Q:
[[55.7 45.3 56.6 60.0 22.6 23.1 43.7]
 [-6.9 -5.9 -7.6 -6.5 -2.2 -4.1 -6.1]
 [ 8.9  7.0 11.2  9.6  4.9  5.0  8.6]]
A: 45.3

Q:
[[-21.8  54.3 -19.1 -52.8   6.0 -24.3 -51.6]
 [ 24.6 -48.3  31.6  49.8 -12.8  29.2  40.8]
 [  7.5   3.4  13.3   6.2  -4.7   9.0  -5.9]]
A: 54.3

Q:
[[-21.0  54.5 -16.7  16.7  41.0]
 [  1.2   8.6 -43.1  41.4  52.7]
 [-27.8  28.4 -24.6  26.7  17.2]]
A: 54.5

Q:
[[-14.8 -45.1  23.7  47.0  -4.8  -0.4  42.0]
 [ 50.2 -35.7  21.7  56.7  -5.9 -13.0 -39.6]
 [ 27.4 -17.4  10.7  28.5  -3.0  -6.9 -22.7]]
A: -45.1

Q:
[[ 47.8  41.9  15.6  55.1   7.6]
 [ 50.4  43.9  16.6  58.1   7.9]
 [-37.9 -33.1 -12.1 -43.5  -6.0]]
A: 41.9

Q:
[[-30.5 -16.6  15.0  38.9]
 [ -7.5 -16.9  60.0  60.5]
 [ 24.1 -56.2  26.3  43.4]]
A: -16.6

Q:
[[ 36.9  -7.6  26.2  -3.4 -15.7 -35.8]
 [-39.5 -36.7  27.8 -29.0  22.2  20.0]
 [ 46.0  -9.0  17.5  -2.8 -15.9   5.4]]
A: -7.6

Q:
[[ 47.2  16.2  39.1 -28.0   3.0]
 [ 47.2  15.6  39.1 -28.0   0.6]
 [-34.7  10.4  32.4 -61.8  17.1]]
A: 16.2

Q:
[[-16.3 -17.7  12.5  -4.0  -1.9 -11.5  42.8]
 [ 21.5  23.8 -16.8   5.5   3.6  15.4 -62.4]
 [ 15.2  16.5 -11.5   3.8   1.7  10.7 -37.9]]
A: -17.7

Q:
[[ 38.0  41.8 -39.0 -38.4]
 [-36.1 -45.4  36.6  37.4]
 [-41.4 -41.8  34.4 -36.7]]
A: 41.8
---
Q:
[[-19.2  -1.6  31.0 -13.5  15.7 -11.4  40.9   8.7 -14.5]
 [ -6.9  21.4  17.7  52.0 -24.7 -22.9 -36.0  46.2  18.5]
 [ 14.3  25.5  12.7 -55.6 -27.2  16.7  -2.9 -14.8  -1.8]
 [  5.8  23.4   0.6 -19.7  20.6  -5.9  25.5  -5.3 -20.4]
 [ 10.2  13.5   3.2 -20.4  24.0  -4.8  23.4  -3.8 -23.3]]
A: -23.3

Q:
[[ -0.9  -1.8   4.6   0.2  -2.1   1.2   0.0  -0.9   0.2  -0.7  -3.6  -3.5]
 [-18.6  54.3   4.8  10.5   9.3   4.4 -26.9  -9.4  30.5  14.0 -26.7  11.7]
 [ -1.7  -1.2  -2.1  -3.0   1.8  -2.2   6.3   9.5  -0.8  -3.8   4.0  -4.2]
 [ -5.9  -2.0   1.7  -0.1   2.3  -0.9  -8.0  -3.7   0.8  -2.6  -1.8  -5.3]
 [  0.3  -1.4   0.1  -1.1  -0.9   0.5   0.2  -2.4   0.2  -1.2   0.3  -1.1]
 [ -3.5  -0.3  -2.7  -2.7  -8.7  -1.3  -0.6  -5.3   2.1  -1.2   3.2  -3.4]
 [-17.3  -3.8   5.0   4.9   9.5  -2.8 -29.5  -7.8   3.7  -5.2  -6.1 -11.6]
 [ -1.0  -1.3  -1.4  -2.3   0.8  -1.4   4.0   3.3  -0.3  -2.9   1.5  -2.8]
 [-16.3  -4.7  -4.5  -4.9 -13.8   4.7 -30.5  16.6   4.8   0.8 -23.8 -10.2]
 [ -8.3  -2.0  -3.5   6.8   6.4  -0.6   5.4  18.4  -1.5  -4.4   3.2   3.5]
 [ -1.7  -1.0  -1.0   2.7  -1.2   0.1   1.7  -3.4  -0.7  -1.4  -0.2   1.7]
 [  7.8  -0.9   2.7  -3.6  -5.3   1.0  -3.7  -8.0   1.8   2.4  -2.2  -3.6]]
A: -3.6

Q:
[[ -0.4 -35.2 -16.2  -6.6   0.6  -6.7   0.6   3.3  19.4   9.8  35.9 -28.1]
 [-27.6  -3.8  20.9  -2.1   8.5  -5.8   6.9  13.7  18.8 -31.2  -7.4  35.0]
 [ -2.4 -24.0  -1.2  -5.4  -7.2   8.9   1.6   1.6  32.3   1.1  38.3   0.0]
 [ -2.7  -3.9 -27.6  18.5  41.7   2.0  -0.1 -28.5 -37.6 -49.1 -13.7  -5.5]
 [  2.3   5.2 -17.3  -5.7  40.6 -16.2  16.5 -13.5 -32.9 -15.2   1.9 -15.9]]
A: -15.9

Q:
[[-48.4 -42.5 -17.2  20.0 -19.3 -14.4 -36.8 -21.0 -29.8  25.6  15.9]
 [ 34.2  41.7 -11.6 -32.1  37.5  40.4  13.4  -6.4   6.6   1.0 -34.5]
 [-14.1 -33.4  38.3  21.8 -21.8 -17.0   2.2  13.7 -19.2  29.2   0.2]
 [-27.0  -7.1  13.5  -3.7  -3.8 -25.9  -8.8  25.0 -15.5 -14.4   4.1]
 [ 15.4  32.9  -1.2  -3.3  28.7 -20.7  -9.0  19.4  20.8  16.7 -17.1]]
A: -17.1

Q:
[[ -0.7 -10.8  25.5   0.8  -1.7  22.3  34.3  -0.7]
 [ -3.4   4.4   3.0   8.8  15.0  18.3  -7.6 -13.4]
 [ 19.5 -58.3  -0.3 -14.6   4.3  -2.8   0.7 -14.5]
 [  3.8  -2.6   1.7 -16.4  13.8 -14.5  33.6 -10.2]
 [ -8.7   4.9 -13.0 -18.8 -20.9  15.8  27.8   5.3]
 [ 17.4  15.3  14.3  27.2  -4.0  24.5 -14.8 -19.0]
 [  8.6 -14.5 -13.1   7.1   5.9   3.9   3.2  -0.7]
 [ -5.2  14.0   1.7  36.8  -9.6  -2.7 -43.1 -11.6]]
A: -11.6

Q:
[[ 37.0 -10.2  45.9 -19.5  33.3  -2.1 -18.8 -33.2  -1.9 -45.6  35.0]
 [  7.4 -49.1  22.5 -14.1  51.7  33.9  39.7 -49.4  -7.5  25.6  26.0]
 [-36.6  22.5  32.9  17.5  -8.6 -32.0   6.0 -11.2  29.8  26.6  -0.9]
 [ 32.1  38.8  27.3  31.2 -37.2   8.0  12.1 -18.2 -30.8  40.1   1.6]
 [ 43.9  48.4  14.7   2.7   9.4   2.0  -9.7  43.3 -16.4  17.8  46.0]
 [-40.5  36.6 -18.8 -12.2 -31.0  -3.1 -20.6  -4.6 -32.1  14.7  -5.5]
 [-43.1  37.5  15.7  22.3 -19.4  11.0 -43.5  -8.5   5.8 -20.9  35.9]
 [-12.1   9.8 -12.1  -4.2  34.6   6.9  47.4  26.8 -42.7  43.2 -19.2]
 [-19.4 -32.5 -25.3  10.7   0.5  23.6  15.9 -13.0  22.8  34.2  18.4]
 [-43.2  48.2  49.6  48.6 -46.4   1.4 -49.0  44.2  22.6 -14.3 -45.7]]
A: -45.7

Q:
[[ 10.5  39.8  24.2 -35.7 -52.0  -4.6 -18.7  25.8  50.5  35.0  11.3 -31.8
   37.0]
 [-15.0  21.5  30.9 -21.9 -22.9   2.5  -1.1  20.4  37.2  30.2  16.5 -54.9
   26.4]
 [ -6.1  20.8  25.2 -38.8 -37.8  11.2 -21.6  33.0  42.7  24.7  33.6 -41.5
   40.4]
 [ -7.8  26.8   7.0 -22.1 -45.3  -3.0  13.3  21.6  46.1  31.4  29.2 -47.3
   28.7]
 [  8.6  39.5  16.8 -22.0 -55.5  -3.1 -14.4  27.9  46.9  19.5  17.9 -49.2
   21.7]
 [  5.9  28.6  22.5 -45.1 -59.8  16.5 -12.9  31.6  57.6  29.0  23.9 -57.7
   44.4]
 [ 12.0  58.0  21.6 -35.2 -39.9  -8.4 -15.5  27.4  44.9  44.0  29.1 -52.5
   21.4]
 [  1.3  34.1  32.6 -30.8 -38.2   1.1 -15.9  21.0  46.5  30.9  32.3 -47.2
   27.3]
 [-18.3  34.7   4.2 -25.0 -39.0   0.7  12.1  31.9  39.6  43.0  35.4 -54.5
   43.0]]
A: 43.0

Q:
[[ 24.1  -3.7 -20.2  28.7  28.4 -14.6   7.1   6.5  -7.0 -11.6 -14.9  -6.7
   -6.2 -22.7]
 [ -6.1   1.8  -0.8  -7.8  -5.1 -19.6  -1.5  11.4  -2.2  48.0  -0.3  -2.2
   -3.2 -11.6]
 [  8.9   4.8  -9.9   6.0   5.2   5.1  -4.9  19.1  -0.6 -14.5 -14.7  14.0
  -22.8   1.0]
 [  5.3   0.9   3.4   3.8  -4.5  -4.2  -4.2   8.8  -1.5 -23.2  -5.3   1.6
    2.6  -4.5]
 [ 18.9   5.8   9.7   2.9 -17.5  19.4  -1.1 -14.7   8.9  -6.3  -1.9  -8.6
    5.7   8.4]
 [  0.1 -15.2  11.9   9.9   4.7   0.7   3.4 -19.0   0.7  -6.1 -10.7  -4.4
  -15.1  -6.0]
 [ -7.8  -0.8   8.0  -4.4 -24.8  -7.1   1.3 -11.5  -1.7  21.0  -8.3 -12.7
    6.4   5.3]
 [-13.9  -3.1  26.8  -9.5 -25.2   0.6  -0.9  -1.6  -0.3   7.7   0.8 -12.0
   -4.8  11.5]
 [-11.7   4.3  22.8  -4.3  -5.2  16.1   0.9  19.7   1.3 -32.5   1.4   3.6
  -14.0   7.6]
 [ -1.3  -5.7 -15.7   9.8   7.4 -26.6   9.6  25.9   8.0   2.3  -9.0  26.0
   -7.0 -18.1]
 [  3.1  -3.3  -5.8  12.6  12.9  -9.3  -1.4 -17.3  -0.2   3.0  -2.5 -17.1
    1.2 -10.7]]
A: -10.7
---
[8.5, 36.7, -41.4, -14.9, -44.4, -13.5] ans = -13.5
[19.6, -10.7, 12.1, 17.5, 53.2, -32.7, -42.0] ans = -42.0
[-3.7, 22.1, 17.6, -10.6, -47.2] ans = -47.2
[-27.3, 12.0, -33.9, 62.6] ans = 62.6
[-22.8, -0.7, -9.7, 56.3, -26.9, 42.4] ans = 42.4
[1.2, -2.0, -52.7, 26.7, -11.1] ans = -11.1
